Known rows, with every way that one mark hangs from another
j_63(j_623(j_968(j_533 j_590))): [-17.6  -2.5  -7.4   1.9  18.3  -2.8  -4.0   4.2   0.7   1.2  -9.4   0.9
 -29.2 -22.2 -16.4  -0.8  -0.9  -5.8  -6.6   6.5  -8.6 -12.9  -2.3  14.0
  -5.1  -4.2  -0.3 -15.6  -0.7  13.0   2.1 -10.3   0.0  -6.7  -4.2  -6.1
   2.9  -7.0  -2.3  17.1  -5.3]
j_392(j_25 j_63 j_533(j_590 j_930 j_968)): [ -3.0 -22.7  -9.0   4.7 -20.1  -3.8   6.1  -2.0  21.9   9.4  -2.3  23.6
   8.6  11.4  16.2  19.9  22.4  29.7  -8.3  -6.3  -1.7   7.6   7.9 -34.1
  20.7  32.1  -8.4  11.8 -17.6  -1.5   0.0  22.7  15.1   3.6 -19.3   5.7
  -1.2   5.0  29.6  -2.0 -23.8]
j_25(j_392(j_533(j_968) j_930)): [-11.9  32.7   4.8 -14.7  -8.2  -4.6   4.9 -18.2  -2.2  24.1  16.8  22.0
  15.5   3.8  18.4  12.6   8.1   8.3  23.8   6.9 -17.7  -9.4  -6.8 -33.2
  10.0   4.7 -14.9  -1.0  -3.6  11.6  16.0  14.9  -0.2  13.4 -12.8   5.7
  38.7  18.6  17.9 -11.6 -21.6]
j_623(j_533 j_930 j_968): [ -5.9 -20.9 -22.3  -2.7  33.2   1.9   8.3   3.3   6.6  -3.4  -8.4  -4.1
   4.0  -9.0   2.5 -10.9  24.0   0.3  18.3   9.6  -5.7  -3.0   1.2  -9.1
  -0.7 -26.0  10.6   0.5   0.1  -1.7  -7.6 -14.7 -14.7  -2.7 -16.5  12.8
  10.4 -15.8   5.8  20.7   5.2]
j_392(j_25 j_63 j_930(j_533(j_590))): [  5.7 -15.8  -5.2  10.2 -49.4  -8.0   8.3   1.1  31.2  12.8   7.0  11.2
  16.8  19.8  14.3  20.7  18.3  12.0  -1.4 -18.5   7.9  -4.5   1.7 -19.6
  18.8  42.7 -15.5  18.8 -31.3   2.8   9.2  21.4   8.6  -3.7  -5.0   0.6
 -16.9  -3.7  14.6 -17.5 -14.1]
j_382(j_533 j_623 j_930): [ 24.0 -17.5   4.7 -22.1  25.1  11.9 -10.9 -15.5 -23.2  -4.2  26.7  -4.3
  39.6  17.2   7.9 -24.4  -3.4   8.1  19.2  12.7  16.7  12.4  -5.2  15.9
  -5.2 -18.8   9.3  24.1  37.7   1.8  -2.7  23.1 -20.4  10.3  16.4   7.6
   8.1  13.4  16.3 -10.0   6.6]
j_392(j_25(j_968) j_63(j_533) j_930(j_590)): [ -8.0  -3.1  12.0  13.1 -64.9 -11.7   9.6   3.7  22.6  16.2   6.8  18.4
  -7.8  15.3  15.4  29.1  12.2   6.4 -10.5 -34.8  14.8  -1.8   8.3  -8.8
  13.1  45.7 -17.0  13.9 -46.6   9.7   5.2  26.1  26.0  -3.7  -0.3  -7.1
 -10.3 -18.2   0.8 -27.0 -20.5]
j_392(j_25(j_590 j_968)): [-16.0  17.0 -24.2  20.4 -20.2  12.9 -15.8   9.9 -12.3   0.7  -6.9   3.9
 -27.8  22.4  19.9  29.7 -15.4   2.0 -32.8  10.1   9.0  22.6  -3.5 -22.9
   0.0  30.3 -26.3 -55.3  -3.8  -8.1  12.6  12.8   8.5   1.3  23.3 -15.7
  -8.6 -12.7 -30.4  20.5   2.2]
j_533(j_930 j_968(j_590(j_63))): [  6.2 -13.3 -28.1  16.4  17.1   2.8   3.0   7.5  -1.5  -8.7 -10.5  -8.7
   4.4  -3.2   0.8   3.2  -8.5   4.3 -15.7  17.6  -7.8   3.5   5.0 -22.5
   7.1  -1.6  -0.1  -9.1   3.2  -7.3  -6.1   1.3  -7.3   2.5  -8.3   7.7
 -20.0   1.6   3.9  23.0  -8.4]
j_382(j_623(j_968) j_930): [ 19.1 -15.1   2.9  -7.8  40.6  14.1 -11.1 -10.3 -18.4  -3.0  13.0   7.4
  10.2   6.1  -1.5 -19.8  -0.7   5.7   6.8  19.4   3.3   8.2  -7.8  11.5
  -8.5 -20.4   9.5  15.6  26.6  -2.8   1.1  23.2  -7.8   7.5  10.6   6.9
   2.0  11.0  11.6 -12.7 -11.7]
j_623(j_930(j_382(j_533)) j_968): [  8.3 -16.8  -0.7  -3.3  28.1  11.7  -1.2  -4.2  -1.6  -9.9  -4.3  -7.2
   1.1 -12.3  -3.6 -20.7  16.0   1.8   6.5  -0.5  -5.3   0.9  -6.9  -2.0
   4.7 -25.4   7.8   2.2  12.6  -2.6  -4.0   2.2  -7.1   2.9  -4.9   6.7
   6.2  -8.6   6.2   0.7   0.0]
j_63(j_533 j_623(j_968(j_590))): [-17.5  -3.3  10.4  -0.6  17.0 -14.3 -13.3   9.0  19.2  13.3  -8.4  -7.2
 -39.7 -19.9 -21.5   6.4  -3.6 -21.7  -4.0  -8.8  -2.9 -25.6  -7.2  34.3
 -15.7   8.4   1.1   5.4   6.4  11.8   8.7 -25.0  19.4  -9.1  -5.9 -11.0
   3.5 -10.2   2.7   2.7   5.1]
j_25(j_968(j_533(j_590))): [-14.7  30.5  -4.7  11.6 -13.9   3.7  -1.9  -4.9 -26.3   4.4   1.8  19.5
 -20.0  -7.9  11.8   4.9  -7.0   0.1 -18.2  -6.1  -0.6  12.3   2.7 -14.8
  10.2   0.3 -19.6 -30.8 -20.1  18.2  -4.5  23.6  -3.8   6.1  -1.4   0.7
  11.3 -22.6 -15.8   6.3  -2.6]
j_382(j_533 j_590(j_63(j_623(j_968))) j_930): [ 13.1 -30.6   0.8 -11.2  31.2   3.1   5.3  -7.7 -22.4 -21.4  -7.3  -1.8
  26.6  18.8  -4.4 -22.6  -4.1  15.4   4.6  11.1   9.0   9.9   4.4  31.8
 -18.7 -28.7  21.2  17.5  19.4 -10.5 -20.9   7.5  -2.9  -9.5   6.4   2.3
   0.7  23.9   1.1 -13.0   6.2]
j_392(j_25 j_63(j_533)): [ -8.4   3.3  -5.1   5.4 -40.8 -12.2  -6.1   9.6  28.2  12.2  -1.1   9.3
 -10.4  12.6  17.8  30.0   5.8  -2.7  -9.7  -8.8   2.2   0.4  -7.5 -14.3
   3.1  44.8 -15.8 -10.1 -29.3  -1.4  11.7   9.0  16.3  -4.8   4.1  -3.8
   4.8  -5.7 -15.2  -3.0  -6.5]
j_25(j_392(j_63(j_930)) j_590 j_968(j_533)): [-23.6  52.3  -4.4  -3.4 -54.8 -10.6  15.6   4.1  -2.3   1.7  10.1   5.4
  -8.7   0.5  22.2  36.1 -13.6 -13.6   5.0  -9.3  -2.4   2.3  14.7 -18.5
   4.8  23.0 -21.4 -30.2 -38.5  -2.0  16.2 -10.3   2.2  -0.6   7.9  -9.8
  24.5 -12.9 -17.5  11.7  -3.0]
j_392(j_25(j_968) j_63 j_930(j_533 j_590)): [ -3.8 -11.6  10.1  10.9 -54.8  -6.1   5.3  -1.3  16.5  13.3   9.1  16.0
   3.4  23.7  12.2  25.5  13.9  10.9  -7.7 -29.6  20.7   1.7  12.0 -12.4
  19.3  39.0 -18.8  19.4 -34.7   5.2   6.7  32.5  21.0  -1.1  -0.6  -7.3
 -16.3 -15.4   8.8 -29.7 -21.5]
j_63(j_623(j_968(j_533(j_930)))): [-16.2  -7.1   6.2  -2.5  10.6  -0.6  -2.7   0.7   0.0   8.3  -4.4   4.3
 -22.3 -16.2 -10.5  -2.4   8.0  -4.9  -2.0  -2.5  -8.1 -15.3   2.1  12.4
  -1.6  -7.3   1.5  -3.3  -2.8  17.3  -1.2  -2.1  -0.9  -5.7  -8.6  -0.7
  13.5  -6.1   6.5   4.5  -4.5]
j_382(j_533(j_968) j_623): [  6.2  -4.5  -3.3 -20.9  39.3   6.5 -23.4 -20.0 -24.4   6.3  24.0  10.2
  15.6   6.9  -2.0  -9.6  -2.8   8.6  15.8  28.6  14.2  17.1  -3.8  10.0
  -2.0 -15.8   3.8   9.8  44.6  -2.1   2.5  21.7 -12.0  22.2  11.8   3.9
   6.5   3.1  20.9   4.6  -6.1]
j_533(j_930(j_382(j_623)) j_968(j_590)): [ 13.6 -20.8 -11.3   8.9  20.6  14.5  -3.9   2.2   0.6   0.5  -1.4  -7.6
   6.1 -10.9  -4.4 -13.4   4.4   9.3  -7.0   3.2  -4.0   1.8  -1.6 -12.5
  17.8 -12.7   5.0   7.3  23.2  -4.8  -3.1  -2.5  -6.3   6.4  -3.8   9.2
 -23.4   1.9  25.5  10.1  -4.5]
j_623(j_533(j_590) j_930 j_968): [  0.4 -24.4 -21.4   3.8  29.9  -0.8   8.2   3.8   5.2  -9.4 -15.4   1.3
   4.5 -13.4   0.4 -15.7  23.1   7.6  10.3   5.2  -7.7   2.4   3.2  -4.9
   2.6 -23.6  14.8   4.2  -8.8  -1.6 -15.9 -12.2 -13.0  -2.8 -19.5   9.0
  -4.1 -19.2   8.2  18.2   2.8]
j_930(j_382(j_533 j_590(j_63) j_623(j_968))): [  9.6 -19.9   9.8 -10.8  36.7  11.9  -1.7 -14.1 -18.0  -6.6   3.2   6.5
  12.7   1.5  -9.1 -29.6   6.2  11.2  13.1   6.4  10.3  10.1  -5.2  25.0
  -3.4 -34.9  13.2  14.0  36.2 -12.7 -10.2   5.9  -2.5   5.6  13.3   0.6
  -5.2  11.4  17.8 -14.5  -3.7]
j_382(j_533(j_968(j_590(j_63(j_623)))) j_930): [ 11.1 -18.9 -13.6 -12.3  39.1   4.4 -11.9  -3.3 -14.8 -16.4   0.2 -15.8
  18.8   9.1  -5.3 -10.2  -8.9   9.4  -0.8  20.3   7.3  10.9   0.0  11.3
 -11.1 -11.3  11.0   6.3  34.7  -8.1  -4.9  10.1  -5.0   0.8   5.2   0.1
   1.1  15.7   3.7   4.8   5.6]
j_590(j_63(j_623) j_930(j_382 j_533)): [ -5.8  -5.0  26.3 -11.5   1.5  -4.6   4.5  13.0  17.9  -3.0  -6.5 -31.7
   4.3   4.1 -18.3  -2.8  -2.9 -18.5  10.8  -7.3   5.3 -15.3   9.9  25.5
 -19.9  -6.7  14.2  22.3  13.7  -9.9   4.6 -35.8   9.1 -13.3  -3.9  -8.0
   6.5  16.0 -10.8  -8.7  22.0]
j_382(j_590 j_623(j_968) j_930): [ 24.2 -24.6   0.4  -2.5  41.3  15.9  -0.8 -14.0 -25.2  -8.8   3.2  22.2
  15.2  10.9  -4.8 -30.2   2.4  20.9   5.7  19.7   1.6  14.5  -8.1  21.6
  -9.0 -35.1  19.3  19.1  21.5  -9.5 -12.0  16.5  -5.0   1.6   9.9  12.1
 -10.6  20.5  13.0 -16.6 -11.1]
j_25(j_590(j_930) j_968): [ -5.3  27.7 -15.9  15.0 -11.6  10.3   0.4  10.2 -12.6 -10.0   1.1 -13.2
 -22.8   9.9   1.6  18.6 -24.6 -15.9 -21.1   5.7  11.4  11.3   5.2  -7.0
  -9.7  14.5 -17.2 -38.4  -1.0  -9.7  13.7  -5.0   5.6  -2.0  19.2  -7.4
  -7.7  -7.7 -27.2  19.2  12.1]
j_382(j_533 j_590(j_63 j_930) j_623): [ 14.5  -9.5   0.4 -15.8  17.7   2.4   7.5 -11.7 -23.4 -14.5  12.5   4.6
  36.8  16.4  -2.7 -19.7 -10.6  10.4  22.5  24.7  13.7  16.9   4.6  28.3
 -16.4 -27.9  21.4  19.4  20.7 -15.6 -12.3  -5.6 -17.2   3.6  14.9   5.5
  -3.4  19.1  -1.9   2.9   8.1]
j_25(j_392(j_930(j_382))): [ -1.1  34.7  11.8  -6.1 -29.4   0.0   2.2  -9.3  -1.6  17.1  11.4   9.3
  15.6  -0.2  20.7   4.8   3.2  -2.1  14.7  -7.4 -16.8 -10.0 -11.6 -24.8
  14.2   5.5 -13.7  -8.0 -16.7  10.4  12.1  11.1  -5.5   6.1   1.1  -0.4
  23.7  10.8  -0.8 -19.2 -12.2]
j_590(j_63 j_382(j_623(j_533 j_968) j_930)): [ 19.1 -10.7   3.1 -14.6  24.1   5.1   0.0   3.5  -3.4 -17.4   3.2 -12.3
  11.2  -8.0 -11.4 -19.4  -5.4  -7.3  14.9   7.7   2.7  -2.7  -2.4  18.9
 -14.4 -25.4  16.1  11.9  19.2 -15.7  -5.2  -7.3 -12.9  -5.5  17.4  10.1
   0.5  15.7  -4.8  -4.5  13.2]
j_533(j_590(j_63) j_930 j_968): [ 11.5 -17.0 -10.2  17.0  10.9  -1.5   1.8   2.5  -7.8  -9.5 -15.8   6.5
   7.9   0.0   2.3  -2.7  -2.4  14.6 -20.8   9.2  -8.4  12.6  12.2 -15.0
   7.5  -2.8   7.8   4.5  -8.8  -5.6 -20.4  16.2  -1.4   5.5 -14.8   4.9
 -23.6   0.5  10.0   4.3 -13.7]
j_63(j_623 j_930(j_533(j_590(j_382) j_968))): [ -1.2   0.4  31.0  -4.9 -13.8  -8.4  -7.8   1.4  26.7  12.4  -3.3 -14.5
 -18.8 -11.9 -32.9   8.2   7.2 -11.4  -1.8 -19.6   0.5 -19.8   5.3  20.0
   2.7  12.6  15.1  29.6   1.9   5.1   4.5 -33.7  15.4  -5.6 -16.5  -4.5
  -9.9  -7.1   6.2 -11.8  17.8]
j_25(j_392 j_968(j_533(j_930))): [-22.7  55.5  10.8  -4.9 -37.6  -0.5  -5.0  -6.6 -28.3  16.5  11.9  19.6
  -2.3  -5.0  34.1  18.0  -9.0  -7.4   2.6 -11.5 -13.8   2.2   5.3 -25.9
  17.3   0.4 -23.0 -26.0 -31.5  19.2   5.8  16.5 -10.3   7.4  -1.7  -2.3
  45.4 -15.5 -15.7  -3.4  -4.3]
j_63(j_623(j_968(j_590)) j_930(j_533)): [ -9.0  -5.5  16.6   0.0   7.5  -7.8  -3.1   3.6  26.1   7.2  -4.7 -20.8
 -25.3 -13.3 -34.4  10.8   2.9 -19.3   0.6  -8.6   1.3 -25.7   3.9  23.1
  -3.7  10.4  11.4  23.1   5.6   1.8  11.2 -36.5  12.9  -8.9 -14.4 -10.4
  -8.2 -13.5   3.7  -2.2   8.2]

Rows
[ -3.1  -7.5  -6.9   7.7 -20.3   0.8  28.9   3.3  -0.9  -8.1  -7.3   5.0
  14.2 -12.0  12.1 -19.1  13.7  12.8   1.0 -14.1 -13.8  -0.9   4.7 -15.4
  13.0 -13.5   1.6  -7.3 -20.8  12.9 -20.3   1.2 -22.2  -6.2 -12.9  12.1
   4.5  -0.8   3.8  10.2   4.1]
j_968(j_533(j_590(j_63) j_930(j_382)))
[  4.0   2.2  10.5 -16.9   7.5  -4.2 -13.2   2.9  -1.9 -11.2  -2.0 -16.6
  -6.5 -13.6 -20.5  -2.7 -13.7 -12.3   0.7   2.2   3.3  -6.5   1.1  22.5
 -11.6  -8.3   7.8  -2.1  16.9  -6.4  -2.5 -10.1  -0.9  -3.5  13.8  -1.0
   3.3  10.7 -11.1   2.1  16.7]
j_590(j_63(j_623) j_382(j_533(j_968)))
[-11.4  31.5 -18.8  -0.5 -16.0  -9.0   8.1   8.1  -6.5  -9.9  -4.2  -6.4
   5.7  15.2  20.7  21.3 -25.9 -11.3   3.8  22.3  -8.4   5.2   0.5 -16.5
 -15.3  11.3 -14.6 -42.3 -10.4 -15.9  11.2 -11.9  -4.3   0.4  18.2 -14.1
   8.6  16.4 -24.9  20.2  -4.8]
j_25(j_392 j_590(j_63))
[-12.6  47.6  19.7   1.7 -36.7  -5.2  -2.7  -9.6 -26.3  13.4  10.6  19.1
   0.1   6.2  23.6  20.4 -15.6  -6.2  -1.7 -10.7  -2.4   3.5   8.2 -17.5
   9.8   8.6 -20.6 -12.4 -34.1  12.6   5.6  27.7   6.9  10.7   3.6 -12.9
  19.2 -10.3 -15.4 -23.6 -22.1]
j_25(j_392(j_930(j_590(j_63))) j_968)
[-12.1  -4.9  21.5  -4.9 -22.3 -15.4  -0.1  12.5  26.1  20.4  -2.7 -13.5
 -14.8  -9.6  -2.6   2.8   4.7 -21.1   5.0 -25.3  -2.3 -25.4  -0.8  19.7
 -10.1   5.7   2.3  13.4 -12.5  23.8   1.3 -34.7  10.0  -8.7 -15.7   0.1
   9.9 -11.3  -0.9   5.4  22.2]
j_63(j_533 j_623(j_930))
[ 14.8  -9.2  13.6  -8.9  12.9  11.7  -9.7 -12.1 -11.0   1.2  11.2   0.1
  14.8  -3.7  -2.1 -26.8   6.2   7.2   7.3  -6.8  10.0   8.2  -9.7  11.2
   9.5 -15.5   3.5  10.6  28.7   2.0  -4.7  11.8  -7.4  10.5  11.7  -1.0
  -7.5   2.1  18.7 -13.0   2.4]
j_930(j_382(j_533(j_590) j_623))
[  0.9  -3.1  -1.5  13.3   8.2  -8.6  -1.6   3.3  -7.2  -9.8 -17.4   6.1
 -11.1  -6.0  -6.6  -1.7 -11.5   0.1 -19.8   7.6  -3.9   5.0   4.1   7.5
  -7.6   2.8   2.1  -9.9 -16.3   2.0 -13.0   8.7   5.2  -0.5  -3.2 -10.6
 -18.8  -3.4 -10.8   2.0 -12.5]
j_533(j_590(j_63(j_623(j_968))))
[  3.6 -19.9 -22.8   8.8  32.6  -3.0   5.5   8.1   7.8 -18.1 -12.9 -16.5
   0.1  -8.0  -8.1  -6.6  -3.0  -8.0   2.7  14.3  -4.6  -4.3   0.2  -1.7
  -6.0 -15.8   3.5   0.2   3.7 -10.0  -0.4 -17.5  -7.7  -2.7 -10.8   2.0
 -13.4 -11.5  -4.0  23.1   0.8]
j_623(j_930(j_533) j_968(j_590(j_63)))
[ -0.5  -0.2 -16.0   2.4   4.3  -2.4   6.4   4.2   5.5  -2.2  -6.9  -1.9
   9.2  -2.1   1.8  -6.3  10.7   3.1   6.2   3.6  -2.5   2.1  -1.8  -7.7
   1.2  -1.9   6.5  -5.0  -7.8   0.0  -8.2 -10.9 -11.3  -5.1  -7.6   5.8
  -1.5  -2.1  -5.9  11.3  11.8]
j_623(j_533(j_590(j_930)))
[ -5.2 -10.7   9.6   7.4  -6.2  -9.7   9.2   2.7  -6.7 -10.9 -13.8   3.1
  -6.8   4.9  -7.9  -4.0  -7.8   2.7 -11.7   0.8   4.7   4.1   7.1   7.5
  -9.7  -1.4   4.3  -8.5 -17.8   4.5 -16.1   9.2   8.5  -2.0   1.1 -10.8
 -17.0   3.7 -18.1  -5.2 -17.1]
j_930(j_590(j_63(j_623)))
[ 12.0   6.1   1.7  11.9  -6.1  -1.1   8.4   7.0   0.1 -17.9 -15.0  -6.0
   4.7  -3.7  -4.5  -9.0  -8.1   1.6 -13.2   2.0  -7.0   8.3   0.1  -1.7
  -4.9   1.7   8.4  -6.5 -15.1  -8.3 -10.5  -2.4  -0.3  -4.2  -0.5  -4.1
 -16.0   7.9 -21.5  -1.8   1.5]
j_533(j_590(j_63 j_930(j_382)))
[  7.2  35.4  -8.8  -3.0 -41.7   0.7   9.5   2.9   7.7  -3.0   9.3  -6.2
   6.3  -2.2  10.6  10.8 -11.5  -9.2  11.2  -4.5 -13.7 -12.0 -12.5 -17.9
   4.7  14.9 -15.7 -28.3 -12.6  -5.3  19.1 -12.5 -10.3  -3.4  22.2   0.3
   4.2  18.2  -8.8   4.4   6.5]
j_25(j_392(j_930) j_590(j_382))
[-21.3  17.9 -15.0   9.2  -9.2  10.0  -6.0   0.7  -4.2   9.5   0.8   9.2
 -16.8  12.1  15.9  24.1  -4.2   9.9 -15.6   5.1   2.8  10.7  -4.5 -31.2
   6.2  24.9 -23.6 -31.2   1.9   2.5  15.9   7.8   9.5   3.5   0.8  -7.4
  13.7  -4.3 -12.5  16.0  -1.4]
j_392(j_25(j_968(j_590(j_930))) j_533)
[ 14.5   1.5  13.4   8.4 -28.7  -7.2   1.5   6.2  19.2   5.1  -1.6  -3.9
  -5.1 -14.1   0.1  -7.4   2.5 -10.8  -6.0 -32.1  -8.7 -17.0 -11.8   3.6
   8.9  12.1  -1.4  11.0 -16.0  11.9  -5.6  -7.7  -0.5  -6.9  -4.8  10.2
  -5.5  -5.2   2.6 -10.9  18.6]
j_63(j_533(j_590(j_382) j_930))
[-13.1 -13.7  13.3  -2.8  11.5  -1.1   7.0   8.7  30.1   6.3 -11.6 -25.4
 -22.5 -24.3 -32.2  -0.9  18.7 -12.7   7.5 -16.6   0.0 -25.0   5.2  22.1
   0.3  -3.1  21.5  20.4   7.5  -0.6   2.5 -49.6   9.7 -13.9 -14.4  -8.8
  -6.7 -14.3   9.3   1.7  13.1]
j_63(j_623(j_533 j_968(j_590)) j_930(j_382))
[ 17.4 -19.5   8.9 -15.9  35.1   9.7 -15.8 -10.7 -10.1   7.4  18.3   1.2
  22.8  18.3  -2.0 -17.2   2.4   6.9  15.1  13.8  11.2   7.0  -4.1  12.0
  -6.3 -18.7   8.3  31.8  42.3  -3.2   4.1  12.5  -4.3   9.9   3.5   9.7
   1.1  16.3  23.9 -14.5   2.6]
j_382(j_623 j_930(j_533(j_968)))
[  2.3  -4.0  -1.5   1.5  25.5  -3.1 -18.9  -8.2  -0.7   6.3  -3.4   8.8
  -4.8   6.2 -10.7  -1.4   3.7   5.9  -5.3   8.1   1.4   5.7  -5.6  -1.3
   3.7   0.4  -3.8   6.9  21.0  -2.8   1.3  11.3   8.2   8.7  -9.9   1.3
  -8.8   1.5  13.6  -7.1  -1.8]
j_930(j_533(j_590 j_968))
[ 28.9   6.8   0.9  10.6 -13.3   5.8  -5.6   0.4  -3.0 -15.3  -7.9   2.5
  -1.2 -13.4  -5.5 -16.9  -5.7   4.9 -19.2 -10.5 -10.4   4.0 -15.8  -5.0
   9.7   3.7   1.0 -11.1 -13.6   3.1  -9.3  13.5  -6.1  -3.5   8.2   7.3
 -19.2   6.7 -14.1  -9.9   7.5]
j_533(j_590(j_382(j_930)))
[ -2.2   5.1  17.0 -11.8  13.8  -4.3   4.3   9.1  13.1  -2.2  -0.7 -17.2
   1.9   0.6 -12.1  -2.9  -3.7 -12.0  14.2   7.6   0.2  -2.8   2.9  19.0
 -24.4  -9.5  18.1  18.6  19.7 -17.9   4.4 -28.5   8.9  -2.9   0.2  -0.1
  11.1  17.1 -10.5  -3.5  13.2]
j_590(j_63(j_533(j_968)) j_930(j_382(j_623)))
[-12.8   8.6 -14.8  10.4 -16.4  13.1  14.0   5.8 -15.8  -2.0   7.5  -3.1
 -12.3   2.0  12.2   2.4  -7.3  -4.1  -8.5 -10.0  11.2   7.6  10.5  -7.9
   4.7  -4.3 -18.5 -29.1   3.2   4.3   2.1  -2.3  -8.5   0.0  12.8   0.9
  -2.2 -15.1   3.1  22.6  11.2]
j_25(j_590 j_968(j_533(j_930(j_382(j_623)))))
[ -6.2  16.5   0.7   5.0  -4.7 -12.4   4.2   4.3  30.6   9.9  -2.1 -11.8
 -21.8  -9.8 -17.3  17.5   1.6 -13.6  -0.7  -2.0  -7.1 -13.0  -7.7  -2.4
  -4.8  20.7   7.1   7.7   0.5  -3.6  10.4 -32.8  13.5  -1.2 -15.0   3.3
   0.0  -8.4  -8.5   6.6  11.2]
j_63(j_533(j_968(j_590)) j_930)
